Each row comes from the steps of one walk. Every step used is in the known rows, and no mark comes twice. Write the walk behind each row, first mark first.
Known rows:
nerab nulete gaber vavemad: 208; 57; 370; 406; -323; 155; 141; 159; 20; 115; -20; 170; -256; 145; 166; 65; -79; 317; -136; -163; 20; -16; 253; -234; 315; 268; 149; -198; -45; 111; 61; -123; -61; -394; 62; 99; -18; 10; 135; -179; 21; 115; 72; -21; 377; -11
vupu zogo vuze vuvepa fikuv nulete gaber: 120; 158; 106; 194; -389; 190; -242; 173; -11; 308; -172; -75; -354; 126; -74; 9; 218; 175; -339; 323; -44; 118; 137; -2; 141; 256; 142; -345; 188; -80; 31; -305; 92; -225; -77; 159; 144; 97; -88; 84; -115; -284; 38; -205; 254; 303
kilep vuze fikuv nulete gaber vavemad fezed vupu: 170; 78; -85; 470; -35; 355; 228; 376; -13; -65; -62; 405; -525; -109; 186; -54; -51; -60; -186; 70; -272; -381; 130; -158; 289; 133; 201; -84; 41; -174; 194; 166; 52; -64; -31; 274; -83; 392; 76; 115; 36; 60; 41; 120; 479; 44
vuvepa zogo vuze fikuv nulete gaber nerab: 0; -94; 40; 328; -294; 240; -64; 127; 312; 72; -292; 90; -82; 18; 46; -6; 221; -35; -206; 364; -64; -184; 283; -122; 250; 175; 207; -321; -9; 121; 6; -324; -5; -258; -104; 35; -70; -146; -104; -182; 77; -112; 96; -308; 194; 177
nerab fikuv fezed vavemad kilep gaber nulete zogo vuze vuvepa: -75; 403; 114; 10; -509; -208; -90; 402; 75; 69; -55; -91; -329; 20; -84; 157; -133; -8; -215; 151; -159; 144; 216; -138; 296; -8; 213; -386; 64; 128; 182; -107; 227; -217; 5; 24; 177; 72; -201; 24; -85; -95; -136; -79; 354; -22
kilep vavemad nerab fikuv gaber nulete zogo vuze vuvepa: -161; 230; 184; -27; -390; -186; -60; 333; 202; 108; -134; -248; -316; 61; 8; 185; -172; 37; -220; 257; -233; 51; 210; -64; 205; 101; 170; -349; -5; 215; 25; -236; 226; -67; 19; -211; -5; -70; -151; -114; -9; -128; -84; -364; 339; 9
kilep gaber nerab nulete: 82; 136; 204; 302; -86; 98; -20; 73; 212; -42; 5; 191; 147; 127; 68; 34; -76; 112; -13; 145; -70; -89; 357; -40; 49; 6; 69; -373; -328; 207; 212; 51; -202; -311; -331; -10; -70; 27; -38; -396; 149; -42; 23; -46; 78; -213
vupu fezed vuvepa zogo vuze fikuv gaber vavemad: 238; 290; 14; 208; -139; 174; 100; 196; 115; -279; -367; 92; -376; 122; 169; 180; -125; 320; -365; -20; 186; -176; 289; -183; 397; 140; 155; -237; 28; -130; 77; -91; 105; -391; 163; -234; 185; 121; 37; 50; 20; 186; 114; -94; 374; 140
gaber vavemad kilep nerab nulete fikuv zogo vuze vuvepa: -8; 272; 169; 94; -335; -88; 79; 362; 171; -36; -111; -91; -339; 45; -81; 104; -202; -6; -244; 73; -52; 44; 179; -135; 307; 46; 82; -487; 107; -14; 195; -204; 155; -102; -21; -42; 3; 170; -224; -125; -153; 16; 41; -377; 323; 180
vupu fezed vavemad gaber nulete fikuv: 359; 125; 275; 355; -122; 240; 134; 178; -97; 120; 98; -79; -286; 169; 131; 115; -262; 45; -18; -40; -118; 14; -114; -68; 221; 7; 81; -245; 5; -10; 191; 88; -103; -137; 124; 16; -11; 45; -233; 52; -329; -99; -54; 58; 336; -4
gaber nerab fikuv zogo fezed vupu: -48; 136; -187; 260; -8; 365; 125; 74; 172; -248; -302; 285; -24; 292; 63; -44; 126; 1; -59; 0; -64; -208; 388; -17; -130; 96; 19; -199; 132; -93; 436; 311; 115; -65; -67; 134; 11; 301; -139; 126; 222; 25; -38; -35; 420; -211
nerab gaber nulete fikuv zogo: 219; 111; 20; 266; -306; 157; 32; -67; 4; 67; -85; -198; -165; 396; 146; 21; -105; 163; -4; 69; 10; 5; 248; 95; 78; -37; 111; -453; -74; -145; 237; 71; 130; -210; -85; -82; -51; 200; -374; 134; 112; -52; -241; -83; 333; 197
kilep nerab gaber vavemad fezed vuvepa: 310; -120; 75; 231; -46; 190; 370; 232; -85; -172; -7; 278; -267; 210; 126; 42; -115; 121; -173; -139; -135; -389; 357; -184; 48; 20; -15; -65; -183; -289; 285; 205; 144; -306; 241; 207; 233; 357; 503; 264; 94; 247; -25; 210; 272; -11
kilep vuze fikuv nulete zogo gaber vavemad: 186; 251; 258; 322; -249; 151; -38; 393; -9; -17; -230; 149; -292; 10; 231; 135; -135; 118; -144; -100; -75; 43; 309; -192; 198; 68; 324; -96; 57; -16; 23; -127; 31; -385; 151; -143; -19; -16; 69; -107; 56; 74; 278; -280; 422; -46
fikuv fezed vuvepa vuze zogo gaber nerab nulete: 27; 62; 183; 289; -74; 212; -37; 118; 157; 38; -242; 176; 96; 246; -256; 178; -24; 275; -291; 137; 146; -64; 421; 27; 137; 72; 118; -410; -191; 6; 229; 172; -118; -292; -143; 37; 162; 141; 111; -487; 324; -181; 14; 21; 136; -153
kilep gaber vavemad vupu: 143; 196; 141; 239; 118; 68; 308; 266; 17; -112; -133; 255; -190; 130; 203; 133; -299; -4; -140; -168; -235; -177; 317; -382; 187; 193; -244; 112; 62; 156; 59; -71; 89; -339; 14; -30; 156; -121; 243; 166; -79; 530; 158; 35; 214; 81
fezed vuvepa vuze fikuv gaber vavemad vupu: 164; 106; 126; 329; 137; 182; 389; 244; 102; -176; -252; 143; -245; 229; -2; 269; -210; 141; -327; -85; -35; -306; 268; -385; 364; 338; -292; -3; 165; 8; -56; -73; 121; -210; 76; -67; 323; 70; 221; 26; 33; 340; 104; 57; 297; 173
zogo vuze vuvepa fezed vupu: -252; 168; -123; 53; 84; 148; -20; 152; 72; -311; -97; 163; -140; -40; -41; 161; -37; -86; -194; 94; -38; -123; 8; -89; 147; 97; -2; -118; 104; 2; 341; 175; 115; 84; 22; 148; 62; 269; -16; 108; -58; 171; 219; 19; 417; 28
vupu zogo fezed vuvepa vuze: -44; 75; -48; 39; -25; 204; 82; 42; -131; -151; -135; 198; 40; 284; -247; 92; 58; 196; -416; -76; 290; -116; 60; -25; -28; -15; -217; -318; 47; -468; 72; 368; -37; 176; 49; 216; 337; 448; 169; -68; 151; 20; 125; 169; 213; -18
vupu zogo fezed vavemad nerab fikuv: 204; 172; 226; 235; -30; 211; 234; -19; -159; 105; -109; -161; -115; 414; 94; -45; 152; 170; -4; 48; -228; -18; 286; -71; -64; 7; 81; -186; 1; 39; 317; 214; -74; -141; 155; 12; 38; -29; 130; -54; 61; 76; -298; 4; 41; -382
vavemad gaber nulete zogo vuze vuvepa: -172; 126; 123; -10; -316; -139; -212; 367; 138; 143; -85; -169; -297; -8; -159; 245; -205; -59; -176; 67; -141; 145; -40; -174; 347; 167; 120; -289; 111; 106; -32; -194; 226; -4; 33; 1; -37; -71; -137; -8; -104; -130; -48; -403; 321; 146
vuvepa vuze zogo gaber nerab nulete fikuv fezed: 217; 253; 54; 196; -152; 53; 118; -16; -85; 182; -262; -16; -109; 360; -136; 48; -81; 280; -220; 223; 154; -20; 292; 107; 135; -158; 244; -417; 36; 56; 270; 3; -109; -274; -102; -88; 417; 224; -157; -336; 307; -173; 82; 99; 156; 132
vuze zogo gaber nerab: -59; -118; -81; 22; 0; 111; -64; 280; 251; -33; -359; 157; 15; -153; -56; 102; 22; 117; -40; 125; 120; -24; 346; 151; 14; 40; 92; -42; 21; 52; 62; -217; 64; -342; -42; -205; 27; -263; 73; -99; 70; -84; 90; -258; 92; -18
vavemad kilep gaber nulete fikuv fezed vuvepa zogo: 184; 192; -134; 122; -226; -90; 4; -7; 40; -141; -140; 85; -161; 341; -154; 2; 1; 126; -671; 12; -50; -183; 264; -202; 201; -179; 15; -414; -11; -146; 216; 250; 152; -289; 140; -152; 433; 174; 208; 184; 43; 232; 86; 265; 165; 98
kilep vavemad gaber nulete fikuv fezed: 326; 238; 103; 182; -237; 25; 186; -77; -137; 199; -215; -47; -241; 256; 231; -14; -229; 187; -87; 187; -175; -208; 206; 3; 72; -81; 194; -169; -47; 75; 137; 43; 78; -249; 21; -124; 284; 76; -156; -13; 161; -76; 71; 211; 161; 152
kilep vuze fikuv fezed vavemad nerab gaber: 442; -16; 87; 182; -370; 223; 236; 174; -184; 245; -208; -194; 10; 361; 203; -40; 134; 167; 207; 94; -187; -136; 337; -100; 49; -118; 166; -80; -6; -34; 178; -101; 18; -228; 24; 146; -78; 124; 288; 61; 458; 118; -196; 15; 6; -98
vuze vuvepa fezed vavemad vupu zogo: -6; 59; 35; 232; 346; 72; 155; 46; -217; -40; -161; -98; -329; 111; 35; 119; -63; 305; -154; 35; -82; 93; -111; -5; 250; 281; -122; -13; 149; -58; 47; 39; 259; -208; 221; 11; 200; 22; 114; 227; -92; 529; -94; 48; 96; 196
fikuv nulete zogo gaber vavemad vupu fezed vuvepa vuze: 22; 221; 149; 124; -13; 226; 58; 255; -95; -96; -203; 209; -194; 257; -191; 254; -133; 183; -581; 4; 254; -31; 137; -121; 198; 35; -154; -195; 38; -370; 173; 332; -40; -80; 168; 158; 351; 344; 282; -71; 118; 181; 189; 186; 279; 42
fikuv gaber nerab nulete: 86; -13; 229; 342; -17; 126; 16; -2; 275; 7; -105; 16; 118; 149; 19; 95; -35; 267; -91; 208; 32; -81; 317; 22; 107; 201; 46; -309; -253; 215; 107; 27; -135; -218; -257; -112; -4; 24; -50; -485; 215; -154; -81; -58; 13; -136
nerab gaber vavemad kilep vuze fikuv zogo fezed vuvepa: 402; 119; -19; 304; -205; 376; 201; 236; 17; -308; -90; 211; -70; 377; -72; 77; 75; 140; -217; -254; -57; -310; 504; -229; 8; -50; -41; -291; 97; -370; 218; 99; 289; -298; 177; 326; 292; 480; 191; 266; 207; 35; 67; 7; 389; -106
zogo vuze vuvepa fikuv nulete: 10; 332; 66; 60; -146; 30; -251; -18; 158; 83; -302; -11; -176; -67; -22; -69; 52; -123; -331; 348; -77; 52; 190; 52; -2; 253; 206; -458; 62; -227; 223; -143; -46; 66; -190; 3; 201; 105; -74; -54; -204; -315; -6; -314; 59; 139
vavemad kilep gaber nerab nulete: 116; 91; 201; 301; -79; 59; -31; 139; 197; -13; 51; 224; 120; 53; 38; 0; -119; 118; -57; 108; -79; -93; 404; -106; 118; 24; -12; -329; -280; 220; 205; 92; -142; -327; -297; 17; -22; -15; 4; -373; 88; -57; 21; 31; 14; -240
vuze zogo gaber nerab nulete fikuv: 208; 53; 275; 365; -48; 157; 108; 145; 111; 104; 85; -35; -26; 247; -138; 68; -79; 71; -39; 36; 19; 107; 161; 10; 138; -78; 160; -461; -32; 196; 266; -167; -249; -229; -71; -77; 43; 64; -279; -371; -94; -268; 94; -258; 322; -73
fikuv fezed vupu zogo gaber: 31; 129; -74; -10; 99; 373; -197; 284; -228; 96; -486; 127; -183; 182; 12; 191; 63; 271; -215; 40; 57; 184; 170; 202; -29; -42; 20; 159; 164; -77; 84; 246; 228; -369; 145; -100; 43; 76; 47; 213; 169; 23; 190; 2; 193; 91
gaber vavemad fezed vupu zogo: -24; -37; -149; 258; 278; 201; 31; 84; -216; 4; -232; 218; -520; -16; 222; -66; -116; 259; -149; 35; -80; -89; -19; 113; 264; 197; 30; -63; -34; -160; 150; 364; 244; -155; 105; -1; -25; 180; 72; 267; 10; 325; -175; 74; 265; 177
fezed vavemad nerab nulete: 115; -88; 265; 399; -19; 119; 196; 88; -57; 272; 18; -18; 65; 289; -13; 39; -36; 174; -45; 80; -250; 61; 187; -148; 62; 201; 31; -246; -166; 151; 76; 160; -164; -110; -34; 147; -167; 44; 150; -401; 86; 68; -292; 29; 32; -290
nerab fikuv nulete gaber: 266; 135; 308; 273; -374; 246; -55; 65; -2; 264; 47; -146; -243; 207; -24; -29; 316; 136; -202; 284; -124; 28; 206; -75; 50; 180; 230; -139; 56; 56; 146; -204; -10; -274; -49; 240; 74; 33; -91; -98; 2; -287; 9; -3; 180; 82
nerab gaber vavemad fezed vupu zogo vuze fikuv nulete: 141; 164; 79; 386; -38; 418; -138; 90; -49; 81; -336; 78; -347; 44; 214; -85; 50; -124; -135; 326; -204; -148; 281; -131; 302; 311; 487; -318; -86; -190; 281; 43; 87; -134; -39; 258; -123; 170; -208; -67; 44; -164; -73; -267; 306; 202
fezed vuvepa vuze fikuv nulete gaber vavemad nerab: 211; -133; 146; 342; -169; 180; 274; 260; -12; 237; -241; 95; -338; 171; 135; 64; -46; 147; -271; 191; -254; -264; 329; -259; 271; 277; -22; -275; 68; 43; -102; -201; 74; -240; 31; 32; 23; -45; 322; -163; 0; 217; -75; -192; 311; 164
vuze vuvepa zogo fezed: 6; 109; -107; -15; 88; -26; -4; -48; 68; -156; -154; 24; 81; 339; -152; -95; 82; 113; -302; -257; 106; 77; 143; -74; -81; 17; 189; -321; 341; -168; 240; -8; 17; 57; 161; -2; 226; 82; 202; -15; 134; 129; 265; -251; 26; -153
vuze vuvepa fezed vupu zogo gaber: -32; 140; -23; -47; 196; 323; -220; 322; -171; -48; -350; 73; -206; 89; -35; 258; 27; 277; -234; -10; 104; 226; 72; 192; 29; -4; 8; 82; 210; -100; 148; 141; 211; -314; 175; -101; 46; 64; 102; 196; 24; 86; 324; -118; 247; 70
vuze fikuv zogo fezed vavemad kilep nerab nulete: 161; 123; 164; 456; -136; 47; 145; 200; 5; -117; 79; 40; 34; 315; -43; -110; -68; 147; 23; 81; -100; -178; 377; -232; -12; 55; 154; -367; -3; -19; 343; 235; -50; -172; -36; 43; -14; 289; -62; -384; 144; 21; -10; 120; 70; -321
vavemad gaber nerab nulete fikuv zogo vuze vuvepa: 36; 201; 114; 81; -266; 54; 9; 284; 218; 81; -208; -146; -254; 107; -166; 207; -111; 42; -202; 93; -32; 99; 64; -99; 324; 98; 35; -453; 90; -35; 87; -296; 101; -103; -109; 43; -54; 69; -268; -84; -62; -148; 9; -525; 293; 228
nulete gaber nerab fikuv fezed vupu zogo vuze vuvepa: -126; 277; 68; 14; -270; 113; -62; 246; 148; 44; -329; -75; -409; 46; -117; 170; 73; 53; -274; 265; -44; 15; 83; 74; 364; 59; 142; -380; 123; 95; 162; -193; 233; -156; -29; 31; 83; 122; -180; 28; 29; -55; -46; -300; 334; 245

Which walk is each row?
254; 237; 365; 273; -75; 261; 4; -24; 65; 102; -324; -78; -214; 259; 94; -18; 165; 19; -475; 278; -295; -64; 470; -123; -2; 219; 268; -269; -115; -88; 363; 128; -18; -248; 65; -18; 113; -68; 208; -201; -20; -18; -53; -190; 90; -67 => fezed vuvepa zogo gaber vavemad nerab fikuv nulete
-9; -27; 92; 221; -337; 172; -60; 184; 350; 113; -303; 121; -126; -77; 53; 25; 148; 0; -181; 366; -43; -114; 308; 9; 150; 223; 83; -355; 26; 101; 48; -398; 2; -237; -187; 27; 57; -103; -38; -105; -34; -195; 54; -330; 195; 173 => zogo vuze vuvepa fikuv nulete gaber nerab
-190; 96; 84; 269; -464; 7; -209; 419; -33; 172; -20; 110; 53; 186; -5; 111; -121; -65; -111; 76; -189; 206; 351; -419; 153; 37; 50; -222; -184; 224; 66; 175; 39; -215; 44; 196; -131; -13; -253; -112; 26; -95; -88; -95; 342; -189 => fezed vavemad kilep gaber nerab nulete zogo vuze
25; 88; 194; 355; -58; 309; -72; 95; 184; 10; -210; 133; 148; 280; -134; 162; -23; 193; -128; 99; 166; -37; 335; -15; 197; 33; 117; -452; -154; 1; 157; 138; -222; -215; -209; -15; -108; 114; -80; -515; 330; -215; 82; -150; 126; -187 => vuvepa vuze fikuv zogo gaber nerab nulete
159; 171; 55; 361; 244; 190; 92; 155; -115; -86; -264; -59; -479; 90; 154; 127; -156; 285; -211; 67; -127; -169; 33; -65; 381; 201; -93; -66; 101; -6; -133; -20; 281; -238; 83; -218; 113; 38; 35; 135; 32; 418; -16; -102; 159; 317 => kilep vuze fikuv gaber vavemad vupu zogo
299; 206; 168; 321; -252; 122; 161; 261; -61; -7; 218; 116; -109; 138; 202; -16; -207; -63; -8; -58; -192; 2; 207; -75; -6; -113; 76; -383; -4; 76; 243; 60; -60; -203; -25; 24; 113; 135; -318; 46; -374; -121; 24; 141; 436; -138 => zogo fezed vavemad kilep gaber nulete fikuv
108; 181; -1; 103; 136; 384; -13; 322; -312; 115; -476; 65; -157; 301; -94; 261; 29; 304; -241; -20; 126; 173; 133; 27; 122; -4; -34; 111; 271; -170; -27; 142; 119; -353; 214; -42; 160; 69; 94; 116; 186; 101; 213; 57; 133; 86 => vuvepa vuze fikuv fezed vavemad vupu zogo gaber
-21; -58; 41; 182; -132; 157; -137; 258; 266; -1; -384; 215; 44; 77; 41; 146; 44; 55; -150; 187; -13; -8; 455; 23; -49; 70; 21; -177; -13; 70; 106; -111; 38; -407; -8; -196; 157; -125; 126; -22; 108; -130; 136; -287; 223; -83 => fezed vuvepa fikuv nulete zogo gaber nerab
-34; 180; 78; 216; -188; -67; 169; 136; -129; -98; 0; -77; -92; -19; 75; 94; 82; 173; -80; 110; -40; 239; 8; -146; 30; 234; 254; -134; 49; -164; 221; -78; 17; -145; 222; 255; 175; 171; -50; 14; -160; 204; -7; 86; 312; -117 => fikuv nulete zogo vuze vuvepa fezed vavemad
90; -116; 85; 393; -123; 284; 124; 312; -57; 305; -377; 92; -445; 140; 266; 38; -62; 81; -199; 260; -393; -182; 324; -244; 325; 348; 65; -216; 69; 183; -67; -134; 199; -274; 56; 15; -185; -132; 141; -52; -45; 259; -152; -328; 384; 228 => fezed vupu zogo vuze fikuv nulete gaber vavemad nerab
146; 311; 356; 163; -286; -67; 51; 248; -6; -140; 33; -97; -196; 247; 87; -58; -55; 50; -29; 45; -117; -172; 453; -243; -15; -176; 117; -89; 12; 151; 486; 241; -29; -268; 170; -301; 131; -48; 116; -141; 46; 42; 115; 85; 79; -374 => nulete zogo gaber vavemad kilep nerab fikuv
178; 164; 93; 262; 300; 304; 109; -7; -153; -105; -283; 36; -122; 473; 145; 14; -51; 338; -141; -185; -23; -25; 368; -70; -61; 251; -9; -96; 228; -24; 236; 175; 185; -216; 188; -3; 292; 52; 118; 97; 141; 223; 71; -100; 131; -86 => nerab fikuv gaber vavemad vupu zogo fezed
33; 162; 201; 244; -324; 256; -134; 295; 6; -24; -202; 42; -131; 124; 154; 161; -167; 79; -154; 70; -125; -76; 440; 46; -15; 64; 151; -166; -112; -99; 232; 479; 186; -260; 93; -153; -106; -10; -33; 18; -37; -82; -172; 264; 216; -213 => fezed vavemad kilep nerab fikuv zogo gaber nulete
390; 263; 99; 386; -457; 196; 220; 454; -24; -102; 145; 67; -171; -114; 27; -73; 120; 90; -190; -47; -216; -203; 233; -160; 21; -247; -64; -77; 93; -225; -4; 76; 57; -49; 28; 235; 38; 286; 51; 33; 48; -8; 63; 220; 37; -256 => nulete gaber nerab fikuv zogo fezed vavemad kilep vuze
-36; 225; 118; -19; -389; 59; -79; 222; 156; 54; -162; -211; -236; 133; -77; 185; -105; -56; -152; 82; -13; 121; 109; 36; 275; 20; 167; -490; 49; -57; 174; -206; 182; -32; -54; 43; -75; 149; -284; 49; -36; -145; -106; -394; 350; 236 => nerab gaber nulete fikuv zogo vuze vuvepa
59; 177; 51; 87; -335; 171; 181; 19; 2; -57; -198; 143; -54; 307; -250; 143; 142; 223; -461; 164; 270; -282; 207; -49; 130; -116; -153; -351; -47; -291; 126; 236; -99; -25; -58; 153; 451; 410; 162; -165; 314; -78; 71; 336; 210; 50 => nulete gaber nerab fikuv fezed vuvepa vuze
168; 333; -23; 203; -251; -16; 167; -35; -67; -243; -76; -193; -178; 326; 99; -82; 47; 287; -52; 160; 14; -157; 402; -77; -88; -92; 52; -230; -17; -258; 455; 269; 125; -260; 51; -125; 144; 211; -116; 101; 150; 204; -126; 201; 74; -110 => vuvepa fezed vavemad kilep nerab fikuv zogo
-22; 176; 77; 141; -245; 146; 29; 86; -6; -157; -71; 80; 24; 417; -224; 181; 7; 230; -449; 11; 236; -163; 255; -94; -15; 24; -113; -427; -18; -317; 162; 424; -42; 119; 5; 77; 411; 431; 90; -177; 221; -163; 19; 243; 347; -166 => nerab fikuv gaber nulete zogo fezed vuvepa vuze
5; 47; 12; 327; -183; -172; -38; 121; -32; 114; 62; -19; -280; 156; 26; -85; -55; 77; -144; 300; -185; -64; 193; -202; 135; 133; 355; -301; -51; -79; 65; -68; 90; -154; 56; 23; 181; 167; -128; -148; 205; -130; 1; -105; 370; -14 => kilep vavemad fezed vuvepa vuze fikuv nulete zogo
431; 78; 100; 336; -29; 154; 268; 154; -74; 126; -114; -249; -143; 414; 118; 84; 23; 528; -140; 191; -10; 121; 225; 65; -69; 166; -30; -246; 102; 81; 44; -138; 8; -289; -58; -207; 232; 204; -239; -162; -6; -122; -84; -55; 241; 39 => vupu zogo fezed vavemad nerab nulete fikuv gaber
-1; 135; 181; 299; -71; 134; -138; 51; 269; 22; -266; -3; -21; 176; -44; 142; -67; 300; -223; 254; 81; -13; 306; 71; 217; 215; 33; -543; -183; 130; 142; 7; -87; -196; -258; -182; 60; 79; -86; -380; 140; -205; -97; -230; 89; -43 => vupu zogo vuze vuvepa fikuv gaber nerab nulete
46; 71; 70; 322; -279; 23; 71; 483; 9; -145; -164; 141; -411; -91; 228; -167; -106; -54; -122; 321; -245; -404; 359; -298; 144; 133; 79; -117; 113; 38; 239; 75; 251; -217; 78; -142; -21; 92; -14; -55; -154; 250; 161; 19; 247; 124 => fezed vupu zogo vuze fikuv nulete gaber vavemad kilep nerab
